Each row of numbers belongs to one of the things below and depends on some of the facts about them. Some rows are named. Which thing is each other row?

Facts:
λ: belongs to class; ζ: refers to; β: points at
[(726), (877), (45), (1184), (826), (817), (523), (307), (393), (1017), (698), (485), (292), (1025)] λ d
[(1136), (827), (1166), (133), (1153), (460), (880), (68), (184), (198), (269), (192), (1162), (552), (347), (153), (565), (1078), (673), (964), (667), (174), (1123), (557)] λ b
[(106), (820), (267), (1189), (47), (1175), (868), (676), (150), (1158), (596), (449), (1082), (521), (103), (777), (52), (277), (892), (1083), (400), (259), (556), (926), (604), (97), (765), (443), (983), (517), (1047), (833), (584), (278), (1053), (671), (572), (344), (758), (161), (1127), (456), (199), (645), (31), (638), (741), (284), (1063), (467)] λ a
[(6), (200), (15), (26), (144), (488), (652), (92), (774), (514), (290), (3), (186), (904)] λ c
[(1176), (1089), (190), (343), (291), (760), (141)] λ e
{(6), (826), (161), (141)} ζ (817)
{(820), (676), (1184), (817), (765), (1047), (514), (1053), (671), (141)} ζ (596)
{(1175)} ζ (1189)
{(1166), (676), (291)} ζ (186)
{(676), (1053)} ζ (31)
{(15)} ζ (460)
{(877), (1017), (456)} ζ (604)
{(26), (192)} ζ (517)
{(133), (1162), (833), (343), (456)} ζ (1184)
{(133), (184), (1053), (141)} ζ (765)
{(460)} ζ (68)
{(184), (456)} ζ (192)
{(184)} ζ (277)
{(52), (517), (31), (174), (186)} ζ (758)
{(926), (514), (671)} ζ (826)
{(192), (604)} ζ (3)
{(1162), (291), (1063)} ζ (284)
{(1047)} ζ (1078)
{(833)} ζ (1053)
{(514)} ζ (1017)
{(671)} ζ (343)
{(291)} ζ (141)
{(456)} ζ (676)
{(485)} ζ (488)
{(485)} ζ (133)
{(1063)} ζ (291)
(726) β: (1176)
(1136) β: (645), (144), (1176), (827)
(106) β: (200)
(6) β: (344), (150), (1127)
(200) β: (97), (344), (141)
(820) β: (877), (141)
(267) β: (400), (868), (278)
(47) β: (15)
(827) β: (584)
(1166) β: (1127)
(868) β: (877), (259), (278)
(15) β: (1123)
(877) β: (1127)
(1158) β: (1127)
(596) β: (777), (6)
(1153) β: (726)
(460) β: (1158)
(449) β: (877), (892), (1158)
(521) β: (47), (557)
(103) β: (199), (6)
(488) β: (153), (449), (926)
(1176) β: (868)
(880) β: (267), (1083), (292), (278)
(777) β: (1025)
(892) β: (645)
(400) β: (1158), (259)
(198) β: (460)
(259) β: (1123)
(556) β: (698), (557)
(926) β: (150), (307), (449)
(604) β: (153), (880)
(552) β: (698), (460)
(523) β: (638)
(347) β: (153)
(92) β: (892), (964), (698)
(443) β: (292)
(983) β: (393), (652)
(1089) β: (1123), (259), (868)
(153) β: (877)
(1047) β: (1082), (347), (584)
(190) β: (1089), (200)
(565) β: (1176)
(584) β: (698)
(307) β: (1025)
(393) β: (485), (774), (103)
(1017) β: (161), (460)
(343) β: (190), (200)
(572) β: (259), (292)
(673) β: (584), (190)
(344) β: (868)
(698) β: (1123), (400), (278)
(964) β: (344), (1025), (278)
(1127) β: (150), (523)
(456) β: (400)
(199) β: (1089)
(485) β: (400), (460)
(292) β: (1123)
(645) β: (523), (638)
(667) β: (1025), (460)
(638) β: (290)
(741) β: (15), (638)
(141) β: (1123), (150)
(284) β: (1123), (523)
(1025) β: (1123), (150)
(1123) β: (290), (1127)
(557) β: (141)

Some rows with their names:
(514): [2.251,0.658,-0.624,-1.229,0.619,0.926,-0.684,1.831,-1.349,0.754,0.259,-0.687,-0.467,-2.570,1.083,1.292,0.384,0.493,-0.483,-1.538,0.020,0.421,-0.652,1.182,-1.457,2.262,-0.275]
(604): [-0.681,0.154,0.486,0.888,0.156,-0.266,0.158,-0.524,1.045,0.110,-0.163,0.811,-0.047,0.901,0.008,-0.477,0.152,0.655,0.382,-0.076,0.171,-0.237,0.163,-0.779,0.766,-0.134,0.657]
(1053): [-1.193,-0.276,0.354,0.287,-0.425,0.275,0.638,-0.431,0.145,-0.408,0.082,0.628,-0.310,1.211,1.007,0.295,-0.094,0.127,-0.638,0.177,-0.079,0.102,0.460,-0.752,-0.384,0.262,0.380]
(517): [-0.916,0.367,0.997,-0.211,-0.127,0.070,0.994,0.122,0.066,-0.580,0.238,1.074,-0.300,1.161,0.873,0.246,-0.833,0.226,-0.172,0.299,0.791,-0.030,0.654,-0.851,-0.170,0.285,0.323]
(31): [-0.951,0.089,0.653,0.035,-0.363,0.168,0.717,-0.169,0.093,-0.523,0.127,0.783,-0.353,1.242,0.935,0.240,-0.413,0.105,-0.471,0.280,0.148,-0.104,0.484,-0.730,-0.304,0.444,0.409]
(926): [-0.387,-0.345,0.241,0.553,-0.385,-0.140,-0.399,-1.179,1.144,0.370,-0.249,0.081,-0.239,1.050,-0.115,-0.183,0.754,0.550,-0.115,-1.129,-1.280,-0.345,0.052,-1.478,0.156,-2.033,0.269]
(153): [0.555,0.127,-0.359,-0.118,0.318,-0.368,-0.280,0.236,-0.252,-0.745,0.051,-0.378,0.608,-0.545,-0.485,0.029,0.090,-1.475,0.196,0.777,-0.847,0.153,-0.653,0.213,0.256,-1.500,-0.405]
(964): [0.110,0.194,-0.016,0.003,0.671,-0.406,-0.202,-0.030,0.171,0.047,-0.115,-0.601,0.261,-0.749,-0.623,-0.216,0.153,-1.321,0.702,0.619,-1.134,0.361,-0.589,0.227,0.044,-1.038,-0.251]
(3): [1.835,0.611,-0.383,-0.805,0.967,0.795,-0.190,2.257,-1.718,0.379,0.242,-0.264,-0.116,-2.757,0.756,0.790,-0.811,1.132,-0.254,-0.379,1.751,1.096,-0.462,2.225,-1.278,4.106,0.368]
(1189): [-7.154,0.575,0.936,-1.423,0.504,-2.211,0.909,-2.546,0.426,2.101,0.313,0.616,1.299,2.393,-2.571,1.717,-1.768,-0.783,-1.982,-1.792,0.921,-2.181,0.113,3.065,0.627,7.848,-0.638]
(868): [-0.579,-0.491,-0.090,0.647,-0.564,-0.339,0.088,-0.072,0.376,-0.108,-0.039,0.689,0.202,1.020,-0.170,-0.693,0.289,0.227,0.073,-0.020,0.320,-0.371,0.189,-0.743,1.066,-1.405,0.195]
(572): [-1.045,-0.252,0.306,0.696,-0.111,-0.215,0.145,-0.571,1.024,0.306,-0.274,0.497,-0.114,0.711,-0.051,-0.578,0.197,0.821,0.318,-0.133,0.064,-0.095,0.137,-0.709,0.777,-0.636,0.501]
(1136): [0.162,0.893,0.093,0.365,1.056,-0.469,-0.211,-0.139,0.663,-0.062,-0.157,-0.182,0.244,-1.131,0.273,0.204,0.952,-1.404,0.762,0.960,-1.231,-0.066,-0.838,0.450,0.407,0.347,0.172]
(667): [0.462,0.294,0.175,-0.144,0.928,-0.047,-0.179,-0.652,0.719,0.205,-0.115,-0.501,0.093,-0.549,-0.733,-0.247,-0.292,-1.117,0.591,0.579,-1.327,0.799,-0.777,0.159,-0.137,-0.130,-0.267]
(523): [0.735,0.057,-0.657,-0.246,0.166,0.123,-0.429,0.363,-0.370,0.095,0.011,-0.001,0.857,-0.476,-0.503,0.261,0.086,0.998,0.074,0.269,0.062,0.092,-0.306,0.184,-0.501,-1.539,0.049]
(726): [0.763,0.644,-0.691,0.265,0.393,-0.068,-0.117,0.647,-0.278,0.398,0.250,0.564,0.515,-0.429,0.366,0.231,0.914,-0.337,0.215,0.308,-0.262,-0.162,-0.576,0.497,0.283,0.393,0.176]
(198): [0.710,0.286,0.102,-0.225,0.763,0.059,-0.049,-0.487,0.724,0.001,0.044,-0.594,0.099,-0.269,-0.771,-0.235,-0.442,-1.494,0.429,0.535,-1.281,0.902,-0.780,0.160,0.119,0.216,-0.397]

Name these rows:
No name comes twice in this set of rows, the named rows included.
[-0.313,-0.635,0.027,0.546,-0.550,-0.020,0.165,-0.337,0.490,-0.215,0.058,0.526,0.211,1.432,-0.489,-0.887,-0.181,0.396,-0.139,-0.121,0.321,-0.071,0.178,-0.860,1.026,-1.294,0.101] : (400)
[-0.203,-0.771,-0.355,0.451,-0.833,-0.258,0.082,0.216,-0.225,-0.893,0.098,0.683,0.486,1.425,-0.507,-0.679,-0.014,0.416,-0.451,-0.078,0.657,-0.412,0.362,-1.002,1.138,-2.515,-0.092] : (278)
[0.819,0.037,-0.403,-0.191,0.200,0.436,0.172,0.061,-0.008,1.047,0.189,0.007,-0.004,0.020,-0.719,-0.456,-0.003,-1.017,0.578,-0.146,-0.346,0.989,-0.515,0.278,-0.385,1.192,-0.334] : (393)
[2.089,0.697,-0.688,-0.506,1.195,0.559,-1.041,1.674,-0.289,1.430,-0.133,-0.574,-0.116,-3.285,-0.204,0.234,0.182,1.861,0.685,-1.045,0.843,0.701,-1.000,1.538,-0.193,2.764,0.215] : (92)
[-0.796,-0.099,-0.265,-0.616,0.114,0.331,0.326,-0.121,-0.212,-0.312,0.092,-0.617,-0.056,-0.647,0.956,0.773,0.232,-1.287,-0.345,1.465,-1.167,0.554,-0.623,0.444,-0.442,0.131,-0.470] : (133)
[-1.471,-0.745,-0.077,0.410,-0.882,-0.480,0.296,0.347,-0.654,-0.302,-0.154,0.440,0.028,1.060,0.002,-0.663,0.104,-0.273,0.122,-0.230,0.314,-0.302,0.591,-0.821,0.351,-2.144,0.073] : (97)
[-0.304,-0.598,-1.838,-0.934,0.120,1.779,-0.937,1.082,0.142,2.235,-0.242,-1.287,-0.192,-4.195,0.668,-0.163,0.673,4.221,0.233,0.976,1.597,1.172,-1.182,2.451,1.940,2.885,-0.376] : (488)
[0.475,-0.668,-0.058,0.273,-0.650,0.291,-0.146,-1.179,0.772,-0.141,0.168,0.088,-0.099,1.749,-0.316,-0.243,0.392,-0.318,-0.854,-1.056,-1.211,-0.134,0.055,-1.499,0.487,-1.494,-0.205] : (161)
[0.521,1.304,0.913,-1.466,0.636,0.125,0.473,0.673,-0.283,-0.667,0.313,0.088,-0.134,-0.264,0.607,1.016,-0.668,-1.865,0.448,0.788,-1.077,0.151,-0.281,-0.405,-1.008,-0.353,-0.576] : (174)
[4.799,1.633,-2.315,-0.315,-0.776,-0.158,-0.857,-1.595,-0.567,-0.287,-0.156,-3.182,-0.503,-3.750,-1.148,1.777,0.394,3.288,1.287,-0.318,4.825,-1.182,2.075,-0.144,-3.357,5.642,-2.543] : (15)
[-0.141,-0.158,-0.250,1.049,0.968,-0.362,0.229,-0.675,-1.130,-1.038,-0.033,-0.637,0.184,-0.314,0.436,0.383,0.016,-2.664,-0.799,0.714,-1.592,1.089,-0.448,1.282,-2.087,1.408,0.475] : (1078)
[-1.383,-0.253,0.548,0.652,-0.086,0.103,1.066,-0.195,-0.181,-0.651,0.064,0.812,-0.087,1.041,0.849,-0.053,-0.805,0.347,-0.571,0.817,1.038,0.452,0.580,-0.066,-0.265,1.223,0.878] : (277)
[-0.533,-0.602,-0.041,0.397,-0.555,-0.161,-0.058,-0.377,0.217,-0.604,-0.105,0.404,0.315,1.074,-0.554,-0.651,-0.363,1.016,-0.245,-0.089,0.515,-0.086,0.435,-0.979,0.732,-2.134,0.178] : (1127)
[-0.241,-0.649,-1.285,-1.124,-0.836,1.424,-0.234,-0.259,0.951,1.859,0.190,-0.680,-0.110,-0.635,0.090,-0.246,0.941,0.895,0.287,0.739,-0.630,0.610,-0.889,0.046,1.437,-0.372,-1.192] : (485)
[-1.268,-0.408,0.341,1.043,0.116,-0.395,0.060,-0.637,0.760,0.083,-0.388,0.478,0.131,0.495,-0.155,-0.606,-0.212,1.548,0.141,0.362,0.730,0.146,0.280,-0.237,0.229,-0.370,0.971] : (284)

The same things again, as new rows of numbers:
Some things and their rows:
(1047): [1.817,0.447,2.438,0.736,-1.408,-1.056,-1.297,-0.622,0.830,-0.203,-0.342,0.497,0.275,1.093,1.455]
(259): [-1.093,1.723,0.169,-1.116,0.061,0.251,0.120,1.089,-1.811,0.339,-1.303,-0.363,-3.806,-0.005,-1.756]
(47): [-1.119,0.531,-0.650,-0.482,0.011,-0.195,0.318,-0.359,-0.709,-0.039,-0.175,-0.811,-2.040,0.689,-0.250]
(741): [-1.211,0.328,-1.249,-0.493,-0.146,-0.208,0.597,-0.603,-0.511,0.018,0.147,-0.836,-1.842,0.767,-0.175]
(1123): [2.709,1.098,-0.729,-0.758,-0.607,1.035,1.506,2.073,-1.424,0.495,-0.508,-0.798,-2.679,-1.228,0.366]
(198): [0.794,-1.435,-2.374,0.183,-0.396,-0.143,0.959,1.668,-0.075,-0.104,0.206,0.363,1.157,0.180,1.455]
(523): [0.237,-0.962,-0.249,-0.341,0.283,1.794,0.178,-1.187,-0.611,-0.030,2.036,0.794,0.248,-0.251,-1.144]
(153): [2.187,-0.883,-2.099,-0.332,-0.678,0.505,1.230,0.013,0.398,0.379,-1.195,-0.990,0.450,0.003,0.511]
(1063): [-0.526,1.377,0.204,0.454,-0.076,-1.283,-0.138,0.350,0.849,0.109,0.007,-0.993,-0.367,0.255,-0.469]
(671): [1.340,1.337,2.148,0.731,-0.424,-1.212,-1.418,-0.118,1.375,-0.715,-0.082,-0.083,0.239,0.456,1.518]
(31): [-1.687,2.120,0.821,-0.092,1.228,-2.027,-0.936,-0.406,1.539,0.948,-0.906,2.268,0.246,0.023,0.867]
(774): [-0.735,-0.723,-0.214,-0.145,1.585,1.508,-0.081,-0.279,-0.440,-0.849,0.872,1.062,2.296,-1.191,0.497]
(192): [1.487,0.025,-1.432,1.219,-0.278,-1.171,0.783,2.913,1.368,0.513,0.020,-0.428,1.116,-0.963,-0.127]
(68): [0.333,0.094,-1.951,-0.107,0.906,-0.123,0.843,1.799,0.286,-0.551,-0.286,-0.823,0.824,-0.665,1.705]
(97): [-1.849,1.422,-1.405,-0.637,0.937,-0.484,0.164,-0.298,0.124,-0.657,-0.201,-1.291,-0.961,0.373,0.682]
(1053): [1.959,2.167,3.033,0.562,-0.677,-1.125,-1.468,-0.261,1.039,-0.516,-0.351,0.257,1.792,0.793,2.745]
(184): [2.267,0.314,-0.587,0.937,-0.206,-0.750,0.097,2.510,1.143,-0.008,-0.345,-0.183,2.371,-0.605,1.391]

Rows to name:
No name comes twice in this set of rows, the named rows included.
[0.335,-2.180,0.091,1.568,-0.662,0.177,-0.590,0.688,0.395,0.649,2.675,1.071,1.553,-0.185,-3.864] : (1017)
[2.894,0.860,3.681,0.526,-1.894,-0.618,-1.357,-1.194,0.974,-0.144,-0.860,0.142,0.224,1.069,1.831] : (820)
[-0.692,0.221,0.738,-0.773,0.816,2.149,-0.667,1.201,-2.136,0.233,0.843,1.335,-1.407,-0.911,-2.472] : (292)
[3.884,0.429,6.918,0.736,-2.132,-0.411,-1.260,-0.563,-0.434,-0.633,-0.183,0.611,-2.047,-0.756,0.911] : (141)
[2.808,0.808,-0.989,1.051,-0.464,-0.843,0.534,2.696,0.832,0.368,0.119,-0.456,2.570,-0.460,0.957] : (1162)
[-0.166,-0.301,-0.649,1.164,-1.584,-1.188,0.735,0.613,0.714,1.102,0.400,-1.915,-1.689,0.515,-3.609] : (604)
[-1.254,-0.966,-0.418,0.131,1.359,1.482,0.283,0.221,-0.569,-0.470,1.025,0.500,1.708,-1.241,-0.591] : (3)
[-1.609,0.305,0.985,-0.501,0.796,-0.241,0.527,-1.354,-0.738,-0.650,0.162,-0.963,-0.529,-0.312,1.199] : (760)
[-0.129,-0.683,1.003,0.827,0.810,0.660,-0.610,0.399,0.483,0.009,0.943,1.965,2.576,-1.551,-0.590] : (26)
[-1.018,0.066,-0.689,-0.888,-0.202,0.199,-0.089,-1.354,-0.103,0.597,-2.342,-1.389,-1.369,1.105,-1.704] : (344)
[-1.794,-0.484,-0.833,-0.142,-0.155,-0.534,0.077,-0.258,-0.653,-0.063,0.247,-0.235,-0.890,1.274,-0.300] : (584)
[-0.675,-0.237,-0.815,-0.475,-0.624,-0.032,0.744,-2.198,0.048,0.387,-0.290,-1.548,-1.686,1.060,-0.293] : (449)
[0.266,-2.240,0.519,1.167,-0.326,0.325,-1.158,0.085,0.080,0.486,2.051,2.188,2.689,0.332,-2.106] : (485)
[0.343,0.855,-0.740,0.320,0.915,-1.452,-0.132,1.538,1.620,0.881,-0.928,2.337,1.511,-1.021,1.511] : (174)
[-1.012,-0.861,1.212,-0.374,-0.104,-0.261,0.500,-1.553,-1.114,0.094,-0.490,-0.601,-0.782,0.171,-0.638] : (190)

